Here is a tiny trained network, its code and every weight. The questions are about switching its units off for an input and a target symbol, where a switched-off unit gives its printed mean instead of its output.

import numpy as np


def w(rows, s, z=0):
    codes = np.array(rows[::2]) - 128.0
    scale = np.full(codes.shape[1], s)
    scale[-1] = z or s
    return codes * scale


def f(y):
    return y / 2 * (1 + np.tanh(0.7978845608 * (y + 0.044715 * y**3)))


def softmax(a):
    e = np.exp(a - a.max(-1, keepdims=True))
    return e / e.sum(-1, keepdims=True)


def log_softmax(a):
    a = a - a.max(-1, keepdims=True)
    return a - np.log(np.exp(a).sum(-1, keepdims=True))


def net(x, mask):
    ids = ['βγδεζηθλμξπστφψω'.index(c) for c in x.split()]
    T = len(ids)
    res = E[ids] + P[:T]
    u = 0
    for l in range(2):
        r = res
        for j in range(3):
            rows = slice(2 * j, 2 * j + 2)
            q, k, v = (r @ M[l][rows].T for M in (Q, K, V))
            z = softmax(np.where(np.tri(T) > 0, q @ k.T / 2**0.5, -1e9)) @ v
            o = O[l][rows]
            res = res + np.where(mask[u + j], z, o[:, -1]) @ o[:, :-1]
        u += 3
        y = f(res @ A[l][:, :-1].T + A[l][:, -1])
        res = res + np.where(mask[u : u + 4], y, B[l][:, -1]) @ B[l][:, :-1]
        u += 4
    return log_softmax(res[-1] @ U[:, :-1].T + U[:, -1])


Q, K, V, O, A, B = {}, {}, {}, {}, {}, {}
E = w([
[176,79,215,118,95,113,209,100,44,164],'β',
[109,180,121,144,125,29,114,222,134,158],'γ',
[132,156,90,129,69,213,192,114,161,76],'δ',
[204,194,187,110,78,126,92,36,129,169],'ε',
[175,80,91,7,144,26,172,162,116,115],'ζ',
[129,92,132,83,88,166,52,207,213,159],'η',
[31,108,150,169,136,26,114,140,169,146],'θ',
[227,144,69,108,120,147,123,195,76,124],'λ',
[103,119,139,86,213,125,86,192,16,167],'μ',
[194,58,93,127,139,176,155,118,60,111],'ξ',
[201,193,183,155,199,87,181,86,85,172],'π',
[96,130,135,202,111,198,109,137,105,135],'σ',
[157,119,78,182,44,89,163,131,186,98],'τ',
[167,75,80,175,106,93,52,113,48,140],'φ',
[120,142,112,127,195,161,143,164,208,129],'ψ',
[141,52,194,79,170,105,120,2,151,138],'ω',
],0.017)
P = w([
[57,156,103,129,112,116,115,144,131,52],'0',
[75,138,105,135,120,128,119,144,136,100],'1',
[78,120,85,112,104,154,138,132,135,175],'2',
[106,133,131,135,132,137,113,144,157,120],'3',
[86,115,105,106,112,158,148,129,154,225],'4',
[121,137,167,153,148,147,106,142,167,135],'5',
[109,90,119,126,117,160,155,120,143,254],'6',
],0.0091)
Q[0] = w([
[149,133,166,129,120,111,138,101,128,130],'0.h0',
[129,132,118,137,131,126,132,104,120,117],'0.h0',
[97,117,131,148,108,125,146,154,131,133],'0.h1',
[127,111,113,123,115,130,165,124,120,203],'0.h1',
[129,126,104,117,124,142,165,99,138,253],'0.h2',
[127,147,138,121,96,120,119,101,111,134],'0.h2',
],0.024)
K[0] = w([
[172,139,183,130,140,132,137,117,121,180],'0.h0',
[129,153,152,139,142,148,129,113,135,139],'0.h0',
[129,143,150,169,104,125,150,171,129,145],'0.h1',
[169,110,180,132,117,107,135,100,119,178],'0.h1',
[195,126,254,111,147,146,142,87,143,197],'0.h2',
[125,144,137,138,105,116,133,103,116,135],'0.h2',
],0.021)
V[0] = w([
[120,142,186,113,21,121,150,123,90,152],'0.h0',
[92,111,116,120,130,126,120,87,144,125],'0.h0',
[128,87,188,123,87,110,147,143,132,89],'0.h1',
[123,133,64,119,137,144,82,117,181,174],'0.h1',
[104,131,50,140,255,128,110,85,183,106],'0.h2',
[88,41,56,158,152,153,164,222,129,135],'0.h2',
],0.0077)
O[0] = w([
[132,92,71,156,209,127,108,128,126,56,180],'0.h0',
[134,143,135,133,115,119,114,187,115,97,145],'0.h0',
[134,112,197,116,77,109,173,125,120,194,146],'0.h1',
[107,209,122,114,166,120,96,71,133,62,79],'0.h1',
[112,103,38,160,205,114,140,110,126,85,7],'0.h2',
[189,145,213,187,168,88,84,175,145,2,69],'0.h2',
],0.0071,0.0014)
A[0] = w([
[191,158,209,99,216,78,210,127,211,62,94],'0.n0',
[152,71,85,94,124,154,154,95,20,173,3],'0.n1',
[128,114,53,116,130,168,223,231,192,146,94],'0.n2',
[254,194,145,101,99,199,164,45,147,35,148],'0.n3',
],0.0057,0.0062)
B[0] = w([
[101,181,1,66,160,100,133,53,158,189,162],'0.n0',
[82,190,174,137,119,102,126,128,231,111,249],'0.n1',
[84,111,101,123,102,168,80,70,98,132,224],'0.n2',
[116,61,106,131,102,226,217,147,153,139,197],'0.n3',
],0.0088,0.002)
Q[1] = w([
[232,114,77,115,97,65,88,134,150,102],'1.h0',
[175,182,160,127,110,117,148,119,147,10],'1.h0',
[96,98,77,58,145,164,92,150,123,183],'1.h1',
[169,111,116,55,99,153,157,204,122,137],'1.h1',
[145,138,158,98,173,75,161,158,95,138],'1.h2',
[87,56,118,88,138,148,147,103,79,241],'1.h2',
],0.013)
K[1] = w([
[209,63,31,106,93,47,62,187,129,117],'1.h0',
[85,91,7,155,68,126,112,230,117,62],'1.h0',
[187,131,188,44,255,169,182,56,143,145],'1.h1',
[162,128,108,47,133,146,233,176,80,125],'1.h1',
[90,120,90,78,136,85,119,214,92,127],'1.h2',
[159,125,211,78,196,150,199,26,107,200],'1.h2',
],0.0095)
V[1] = w([
[75,212,166,205,229,137,228,116,59,138],'1.h0',
[230,188,61,149,119,51,110,155,121,150],'1.h0',
[93,179,143,112,123,154,186,173,39,159],'1.h1',
[126,131,146,213,90,67,77,98,157,152],'1.h1',
[90,1,124,111,104,180,29,107,181,143],'1.h2',
[120,206,13,194,30,205,91,197,89,161],'1.h2',
],0.0053)
O[1] = w([
[78,52,136,190,193,181,131,125,140,216,103],'1.h0',
[237,119,65,130,130,73,119,145,207,194,149],'1.h0',
[160,119,191,131,176,176,168,148,132,203,85],'1.h1',
[95,98,113,224,87,91,101,70,147,164,252],'1.h1',
[75,167,128,129,79,125,83,94,91,11,180],'1.h2',
[221,253,180,162,177,150,149,52,152,202,214],'1.h2',
],0.0061,0.0011)
A[1] = w([
[156,219,92,202,142,116,163,254,112,144,23],'1.n0',
[85,173,158,78,103,121,73,57,200,158,101],'1.n1',
[109,120,106,132,72,229,175,120,151,131,3],'1.n2',
[98,68,156,137,128,131,203,96,125,132,14],'1.n3',
],0.0082,0.0057)
B[1] = w([
[54,181,149,43,106,172,63,29,100,174,182],'1.n0',
[110,156,67,208,125,120,160,255,48,83,239],'1.n1',
[163,153,195,107,186,28,135,94,97,135,253],'1.n2',
[170,181,90,117,125,133,26,122,154,130,205],'1.n3',
],0.0087,0.0034)
U = w([
[130,91,211,86,43,113,141,156,117,156,214],'β',
[79,211,150,73,127,74,77,105,178,153,44],'γ',
[134,162,179,99,164,92,171,79,128,88,187],'δ',
[120,187,93,131,97,125,170,161,59,145,30],'ε',
[148,120,108,56,153,53,157,156,150,120,165],'ζ',
[144,165,132,117,112,157,79,241,198,104,129],'η',
[78,125,175,167,161,13,153,157,175,110,110],'θ',
[165,159,68,45,73,244,85,110,117,142,50],'λ',
[129,131,159,98,230,104,68,190,50,117,2],'μ',
[211,47,74,152,140,215,201,158,70,77,210],'ξ',
[131,83,80,122,154,149,166,94,141,211,212],'π',
[88,149,172,219,102,247,84,94,143,113,107],'σ',
[125,146,93,135,6,149,193,84,255,123,240],'τ',
[213,113,105,167,133,59,34,86,57,123,85],'φ',
[110,173,49,129,196,159,125,133,170,96,52],'ψ',
[53,91,76,79,91,164,123,69,87,96,182],'ω',
],0.0076,0.0028)

Each question gives the input, a string of symbols that net reads in full, and the target symbol t.
The units are the heads (2 rows each of Q, K, V and O) and the neurons (one row each of A and B). Each row of codes is followed by its name. A weight is (code - 128) times the scale printed after its matrix; where a second scale follows, it is the last column's (O, A, B and U).
mask holds one flag per unit, layer by layer, with each layer's heads first. A switched-off unit (its flag False) gives its mean, the last column of its rows in O or B, instead of its output. The means were averaged over made-up inputs and are rounded, as every weight is.
A unit's drop is (log p(t) with every unit on - log p(t) with that unit switched off) / (log p(t) with every unit on - log p(t) with every unit switched off).
The circuit of an input: a set's keep is (log p(t) with only the set's units on - log p(t) with every unit switched off) / (log p(t) with every unit on - log p(t) with every unit switched off). Starting from the 12 units with the biggest drops (on a tie, the unit counted first), units are removed one at a time, each time the one whose removal leaves the highest keep (on an exact tie, the one counted first), for as long as the keep stays at least 0.8.
units of the circuit, in order: the units of the circuit, biggest drop first
top k neurons: the k neurons with the biggest drops, biggest first
top k neurons in layer l: the k neurons of layer l with the biggest drops, biggest first
heads that matter: for each layer, one digit per head in row order, 1 if its drop is at least 0.15 and else 0, layers parted by /
drop of u: that unit's drop, to one decimal
input σ τ ω λ ξ, target ω: heads that matter : 001 / 001
input β ξ θ ε, target ε: heads that matter : 001 / 000
input σ π σ σ ζ β σ, target β: units of the circuit, in order : [0.h2; 0.h1]
input β η φ θ σ ω γ, target ω: heads that matter : 001 / 001
input ξ ω φ π τ ζ δ, target π: top neuron in layer 1 : [1.n2]
input τ θ π ε θ, target ε: heads that matter : 001 / 000
input λ π τ δ σ ξ ζ, target π: units of the circuit, in order : [0.h2; 1.h0]
input ω φ ε γ σ, target ε: heads that matter : 001 / 000
input ω σ ψ, target ω: units of the circuit, in order : [1.h2; 0.n2]
input π ξ φ, target π: units of the circuit, in order : [1.h0; 0.h2]
input τ ε γ, target ε: units of the circuit, in order : [0.h2; 1.n1; 1.h2]
input λ ξ φ τ φ δ, target δ: units of the circuit, in order : [1.n2; 0.n3; 1.h0]
input β μ φ ε φ ε φ, target ε: units of the circuit, in order : [0.h2; 1.n1; 0.n1]
input φ ω μ σ η, target ω: units of the circuit, in order : [1.h2; 0.h2]
input ψ φ σ ξ μ ψ, target ψ: units of the circuit, in order : [0.n0; 0.h2]
input ξ σ σ φ φ ω φ, target ω: heads that matter : 000 / 001
input φ ε ξ, target ε: units of the circuit, in order : [0.h2; 1.n1; 0.n1; 1.h2]
input π β ξ, target β: units of the circuit, in order : [0.h2; 0.h1; 1.n2]
input π λ φ φ ω ε λ, target ε: top 2 neurons : [1.n1; 0.n1]
input δ λ φ δ ψ φ η, target η: top neuron : [1.n1]
input τ ω π ξ λ, target π: top neuron : [0.n2]
input ω ξ β σ η, target β: drop of 0.h2 : 0.2
input ξ ω σ φ σ, target ω: drop of 1.h2 : 0.4
input ε δ σ γ, target γ: drop of 1.n0 : 1.1
